Here is a tiny trained network, its code and every weight. The questions are about switching its units off for an input and a target symbol, where a switched-off unit gives its printed mean instead of its output.

import numpy as np


def w(rows, s, z=0):
    codes = np.array(rows[::2]) - 128.0
    scale = np.full(codes.shape[1], s)
    scale[-1] = z or s
    return codes * scale


def norm(h):
    return h / np.sqrt((h * h).mean(-1, keepdims=True) + 1e-5)


def f(y):
    return y / 2 * (1 + np.tanh(0.7978845608 * (y + 0.044715 * y**3)))


def softmax(a):
    e = np.exp(a - a.max(-1, keepdims=True))
    return e / e.sum(-1, keepdims=True)


def log_softmax(a):
    a = a - a.max(-1, keepdims=True)
    return a - np.log(np.exp(a).sum(-1, keepdims=True))


def net(x, mask):
    ids = ['αβεζηθμξπτω'.index(c) for c in x.split()]
    T = len(ids)
    res = E[ids] + P[:T]
    u = 0
    for l in range(2):
        q, k, v = (norm(res) @ M[l].T for M in (Q, K, V))
        z = softmax(np.where(np.tri(T) > 0, q @ k.T / 3**0.5, -1e9)) @ v
        res = res + np.where(mask[u], z, O[l][:, -1]) @ O[l][:, :-1]
        u += 1
        y = f(norm(res) @ A[l][:, :-1].T + A[l][:, -1])
        res = res + np.where(mask[u : u + 4], y, B[l][:, -1]) @ B[l][:, :-1]
        u += 4
    return log_softmax(norm(res)[-1] @ U[:, :-1].T + U[:, -1])


Q, K, V, O, A, B = {}, {}, {}, {}, {}, {}
E = w([
[154,157,105,137,141,165],'α',
[34,9,113,129,179,114],'β',
[46,68,105,101,89,70],'ε',
[140,148,156,124,92,162],'ζ',
[133,157,133,146,173,165],'η',
[109,171,193,132,147,123],'θ',
[113,163,154,147,161,162],'μ',
[126,169,146,142,93,213],'ξ',
[125,135,146,129,124,159],'π',
[74,3,143,121,110,115],'τ',
[131,141,126,136,127,189],'ω',
],0.005)
P = w([
[145,108,94,209,110,20],'0',
[79,156,231,236,85,253],'1',
[111,128,177,158,115,158],'2',
[127,150,167,110,102,175],'3',
[129,157,165,55,111,180],'4',
[186,170,141,20,115,189],'5',
],0.0022)
Q[0] = w([
[137,159,126,165,185,120],'0.h1',
[115,238,183,162,160,214],'0.h1',
[214,254,143,162,139,161],'0.h1',
],0.0072)
K[0] = w([
[117,134,138,212,60,136],'0.h1',
[190,139,81,233,93,83],'0.h1',
[114,97,144,254,102,76],'0.h1',
],0.0077)
V[0] = w([
[167,118,3,151,185,136],'0.h1',
[162,137,111,107,126,15],'0.h1',
[171,139,96,138,39,151],'0.h1',
],0.0064)
O[0] = w([
[137,74,173,141,10,54,36],'0.h1',
[206,69,123,64,167,95,10],'0.h1',
[102,70,1,182,122,119,201],'0.h1',
],0.0064,0.0013)
A[0] = w([
[83,120,160,191,200,162,154],'0.n1',
[183,109,106,79,159,3,3],'0.n2',
[214,234,195,156,172,120,66],'0.n3',
[194,13,78,115,119,60,43],'0.n4',
],0.0054,0.0025)
B[0] = w([
[212,112,77,32,197,117,254],'0.n1',
[158,255,65,178,59,66,103],'0.n2',
[85,131,62,214,4,226,194],'0.n3',
[210,141,118,158,50,251,142],'0.n4',
],0.004,0.0026)
Q[1] = w([
[87,143,110,82,117,59],'1.h1',
[27,126,120,29,177,39],'1.h1',
[51,85,95,75,142,3],'1.h1',
],0.0063)
K[1] = w([
[76,155,154,94,110,170],'1.h1',
[17,140,88,12,121,167],'1.h1',
[1,120,118,34,95,255],'1.h1',
],0.0065)
V[1] = w([
[80,39,79,126,128,239],'1.h1',
[139,4,191,153,172,129],'1.h1',
[241,57,106,131,79,77],'1.h1',
],0.0041)
O[1] = w([
[183,53,57,72,30,182,254],'1.h1',
[2,35,136,94,79,211,134],'1.h1',
[37,89,123,43,231,42,94],'1.h1',
],0.0041,0.0022)
A[1] = w([
[213,93,151,78,101,163,215],'1.n1',
[67,1,146,56,169,165,55],'1.n2',
[205,3,177,122,70,33,1],'1.n3',
[78,115,189,169,120,163,123],'1.n4',
],0.0056,0.0058)
B[1] = w([
[137,124,161,140,144,65,253],'1.n1',
[162,175,115,123,87,112,156],'1.n2',
[158,138,155,41,148,255,135],'1.n3',
[136,123,94,154,163,116,155],'1.n4',
],0.01,0.0043)
U = w([
[145,53,27,141,169,137,113],'α',
[124,159,47,208,84,185,33],'β',
[162,175,192,225,62,126,87],'ε',
[87,160,58,48,109,169,7],'ζ',
[61,38,101,180,44,94,154],'η',
[89,150,137,76,243,112,171],'θ',
[72,115,229,139,125,39,152],'μ',
[19,140,131,148,159,204,172],'ξ',
[170,67,174,42,74,143,200],'π',
[189,208,158,152,168,184,102],'τ',
[193,129,104,123,141,7,138],'ω',
],0.012,0.0016)

Each question gives the input, a string of symbols that net reads in full, and the target symbol t.
The units are the heads (3 rows each of Q, K, V and O) and the neurons (one row each of A and B). Each row of codes is followed by its name. A weight is (code - 128) times the scale printed after its matrix; where a second scale follows, it is the last column's (O, A, B and U).
mask holds one flag per unit, layer by layer, with each layer's heads first. A switched-off unit (its flag False) gives its mean, the last column of its rows in O or B, instead of its output. The means were averaged over made-up inputs and are rounded, as every weight is.
A unit's drop is (log p(t) with every unit on - log p(t) with that unit switched off) / (log p(t) with every unit on - log p(t) with every unit switched off).
The circuit of an input: a set's keep is (log p(t) with only the set's units on - log p(t) with every unit switched off) / (log p(t) with every unit on - log p(t) with every unit switched off). Starting from all 10 units, units are removed one at a time, each time the one whose removal leaves the highest keep (on an exact tie, the one counted first), for as long as the keep stays at least 0.8.
units of the circuit, in order: the units of the circuit, biggest drop first
k most important neurons: the k neurons with the biggest drops, biggest first
k most important neurons of layer l: the k neurons of layer l with the biggest drops, biggest first
input π μ α, target ω: units of the circuit, in order -> [0.h1 1.n1]
input ζ θ θ ε θ β, target θ: units of the circuit, in order -> [0.h1]
input τ ε β π, target ζ: 2 most important neurons of layer 0 -> [0.n3 0.n4]
input τ η ε β β, target μ: 2 most important neurons of layer 1 -> [1.n1 1.n3]
input η α μ π, target μ: units of the circuit, in order -> [1.h1 0.h1]
input μ τ ζ α ω, target ε: units of the circuit, in order -> [0.h1 0.n3 1.n1]
input α η μ ε, target τ: units of the circuit, in order -> [0.h1 1.h1]
input η ω ε ε, target ω: units of the circuit, in order -> [0.h1 1.n1 1.h1 0.n3]
input α ω ω, target π: units of the circuit, in order -> [0.h1 1.n3]
input ε β η, target θ: units of the circuit, in order -> [1.h1 0.h1]
input ε ω ε α π, target θ: 4 most important neurons -> [0.n2 0.n3 0.n1 1.n1]
input μ μ θ η α, target ε: units of the circuit, in order -> [0.n3 0.h1 1.n1]
input ε ω α μ α, target θ: 2 most important neurons of layer 0 -> [0.n2 0.n3]
input ω α α θ, target η: units of the circuit, in order -> [0.h1]
input π π μ π ζ, target ω: 3 most important neurons of layer 1 -> [1.n2 1.n1 1.n3]
input τ μ μ μ, target ζ: 2 most important neurons of layer 0 -> [0.n3 0.n4]
input β ξ ζ η ζ α, target ξ: units of the circuit, in order -> [0.h1 1.h1 0.n3]
input τ α θ, target ζ: 3 most important neurons of layer 0 -> [0.n3 0.n4 0.n1]
input ε β α α θ ε, target θ: 2 most important neurons -> [0.n3 1.n1]
input π β π ω π, target ω: most important neuron of layer 1 -> [1.n2]
input μ ω ζ ε ε, target ω: 2 most important neurons of layer 1 -> [1.n1 1.n3]
